Below is a small trained network, with its code and all its weights. Each question gives an input and a target symbol and asks what happens when units are switched off, that is, made to give their printed mean instead of their output.

import numpy as np


def w(rows, s, z=0):
    codes = np.array(rows[::2]) - 128.0
    scale = np.full(codes.shape[1], s)
    scale[-1] = z or s
    return codes * scale


def f(y):
    return np.maximum(y, 0)


def softmax(a):
    e = np.exp(a - a.max(-1, keepdims=True))
    return e / e.sum(-1, keepdims=True)


def log_softmax(a):
    a = a - a.max(-1, keepdims=True)
    return a - np.log(np.exp(a).sum(-1, keepdims=True))


def net(x, mask):
    ids = ['ΓΞΨαβδεζηθλσφω'.index(c) for c in x.split()]
    T = len(ids)
    res = E[ids] + P[:T]
    r = res
    for j in range(2):
        rows = slice(3 * j, 3 * j + 3)
        q, k, v = (r @ M[0][rows].T for M in (Q, K, V))
        z = softmax(np.where(np.tri(T) > 0, q @ k.T / 3**0.5, -1e9)) @ v
        o = O[0][rows]
        res = res + np.where(mask[j], z, o[:, -1]) @ o[:, :-1]
    y = f(res @ A[0][:, :-1].T + A[0][:, -1])
    res = res + np.where(mask[2:6], y, B[0][:, -1]) @ B[0][:, :-1]
    return log_softmax(res[-1] @ U[:, :-1].T + U[:, -1])


Q, K, V, O, A, B = {}, {}, {}, {}, {}, {}
E = w([
[132,122,75,111,159,129,92],'Γ',
[253,154,179,88,134,82,181],'Ξ',
[135,99,85,99,118,99,116],'Ψ',
[121,113,76,97,139,104,136],'α',
[155,95,101,111,123,101,66],'β',
[119,112,121,53,92,142,78],'δ',
[144,66,67,57,112,166,104],'ε',
[146,72,101,122,75,118,163],'ζ',
[106,118,126,102,72,112,198],'η',
[167,91,162,129,57,111,92],'θ',
[115,105,118,108,104,186,179],'λ',
[197,94,126,156,137,183,104],'σ',
[165,154,156,119,84,177,136],'φ',
[129,184,141,109,187,175,141],'ω',
],0.021)
P = w([
[206,200,19,135,45,142,114],'0',
[213,188,41,123,55,140,115],'1',
[216,178,60,111,71,141,133],'2',
[204,147,97,90,102,136,135],'3',
[214,128,115,81,119,142,148],'4',
[218,105,137,63,135,143,157],'5',
[225,97,159,50,155,143,158],'6',
[225,73,178,37,180,147,164],'7',
[238,62,205,16,186,149,173],'8',
[241,45,215,11,201,146,170],'9',
[239,20,228,1,225,145,189],'10',
],0.0076)
Q[0] = w([
[62,61,79,132,52,176,65],'H0',
[163,146,158,62,101,125,102],'H0',
[33,135,179,181,141,148,110],'H0',
[111,32,78,61,135,156,80],'H1',
[253,107,52,60,70,210,156],'H1',
[149,193,174,174,188,91,105],'H1',
],0.014)
K[0] = w([
[73,91,159,253,148,130,155],'H0',
[135,85,134,90,125,176,139],'H0',
[147,146,93,201,120,88,142],'H0',
[172,80,142,73,138,114,173],'H1',
[166,150,217,95,172,134,167],'H1',
[53,160,60,114,123,142,104],'H1',
],0.018)
V[0] = w([
[147,139,207,116,72,197,135],'H0',
[53,182,149,115,106,208,69],'H0',
[131,73,48,158,113,229,174],'H0',
[127,197,46,103,245,109,142],'H1',
[159,52,20,76,203,82,46],'H1',
[204,132,173,222,161,208,94],'H1',
],0.011)
O[0] = w([
[150,176,164,120,127,136,95,244],'H0',
[146,99,215,106,125,128,99,107],'H0',
[184,107,136,137,181,134,180,253],'H0',
[79,117,187,96,63,192,146,236],'H1',
[145,90,69,148,47,218,111,91],'H1',
[131,117,181,250,119,95,120,251],'H1',
],0.016,0.0052)
A[0] = w([
[99,33,11,94,108,31,107,127],'N0',
[2,21,75,106,58,207,75,61],'N1',
[225,78,121,130,82,26,173,21],'N2',
[168,19,179,77,112,12,100,252],'N3',
],0.0076,0.0041)
B[0] = w([
[2,78,143,145,61,110,42,171],'N0',
[156,135,181,98,190,32,167,175],'N1',
[94,134,33,110,123,126,64,216],'N2',
[82,160,166,171,133,214,154,249],'N3',
],0.0099,0.012)
U = w([
[116,139,181,191,232,14,88,103],'Γ',
[172,133,58,114,225,241,173,103],'Ξ',
[212,70,103,110,118,154,116,86],'Ψ',
[136,90,159,158,100,54,82,81],'α',
[3,203,79,65,168,205,136,34],'β',
[246,156,167,63,102,86,12,81],'δ',
[71,121,196,163,128,205,135,252],'ε',
[88,92,141,150,123,71,123,79],'ζ',
[94,135,121,159,149,128,21,72],'η',
[103,113,138,142,118,64,165,83],'θ',
[96,103,76,131,84,200,93,96],'λ',
[167,89,172,143,148,48,153,20],'σ',
[180,201,95,129,47,101,126,71],'φ',
[172,86,111,220,79,138,113,95],'ω',
],0.0047,0.0038)

Each question gives the input, a string of symbols that net reads in full, and the target symbol t.
The units are the heads (3 rows each of Q, K, V and O) and the neurons (one row each of A and B). Each row of codes is followed by its name. A weight is (code - 128) times the scale printed after its matrix; where a second scale follows, it is the last column's (O, A, B and U).
mask holds one flag per unit, heads first, then neurons. A switched-off unit (its flag False) gives its mean, the last column of its rows in O or B, instead of its output. The means were averaged over made-up inputs and are rounded, as every weight is.
A unit's drop is (log p(t) with every unit on - log p(t) with that unit switched off) / (log p(t) with every unit on - log p(t) with every unit switched off).
The circuit of an input: a set's keep is (log p(t) with only the set's units on - log p(t) with every unit switched off) / (log p(t) with every unit on - log p(t) with every unit switched off). Starting from all 6 units, units are removed one at a time, each time the one whose removal leaves the highest keep (on an exact tie, the one counted first), for as long as the keep stays at least 0.8.
circuit, biggest first: the units of the circuit, biggest drop first
unit that matters most: the unit with the biggest drop
k most important neurons: the k neurons with the biggest drops, biggest first
which heads matter: for each layer, one digit per head in row order, 1 if its drop is at least 0.15 and else 0, layers parted by /
input Ξ β φ, target δ: circuit, biggest first -> [N3 H0]
input φ Ψ η ω Γ λ θ ω δ σ β, target ω: circuit, biggest first -> [H1]
input ζ α ε θ ω λ σ ζ δ δ ε, target Ψ: circuit, biggest first -> [H1 N1]
input ω α Γ δ β, target δ: circuit, biggest first -> [H1 N1 H0]
input δ η β ζ λ ε, target Ξ: circuit, biggest first -> [H0 H1]
input δ Ψ Γ θ, target η: circuit, biggest first -> [H1 N2 N0]
input ω δ θ, target ε: circuit, biggest first -> [H1 N3 H0]
input Γ δ Ψ, target δ: circuit, biggest first -> [H1 N1 H0]
input ω λ λ ζ, target Ξ: circuit, biggest first -> [H0 N0 H1]
input ω η Ξ ω δ Γ ω ω δ θ Ψ, target ε: circuit, biggest first -> [N3 H0]
input δ ζ ε, target λ: circuit, biggest first -> [N0 H1]
input η Ψ Ξ β ε, target Ξ: which heads matter -> 10
input η α σ, target ω: which heads matter -> 01
input ω Γ θ λ φ β, target Γ: which heads matter -> 01
input φ Ψ η Ψ Γ Ψ β β θ, target η: 2 most important neurons -> [N0 N2]
input λ ω ω ω Ξ, target φ: 2 most important neurons -> [N3 N0]
input σ φ δ φ Ξ Ψ ω ε φ, target Ξ: unit that matters most -> H0
input δ Ψ Γ θ ε, target η: 2 most important neurons -> [N0 N2]
input Ψ φ ω α Ψ Γ ζ, target λ: 3 most important neurons -> [N0 N2 N1]
input β ε ω Ψ Ξ, target Ξ: unit that matters most -> H0
input η ω θ ω δ, target ε: 2 most important neurons -> [N3 N2]
input φ δ η ω δ η η, target β: 2 most important neurons -> [N3 N1]
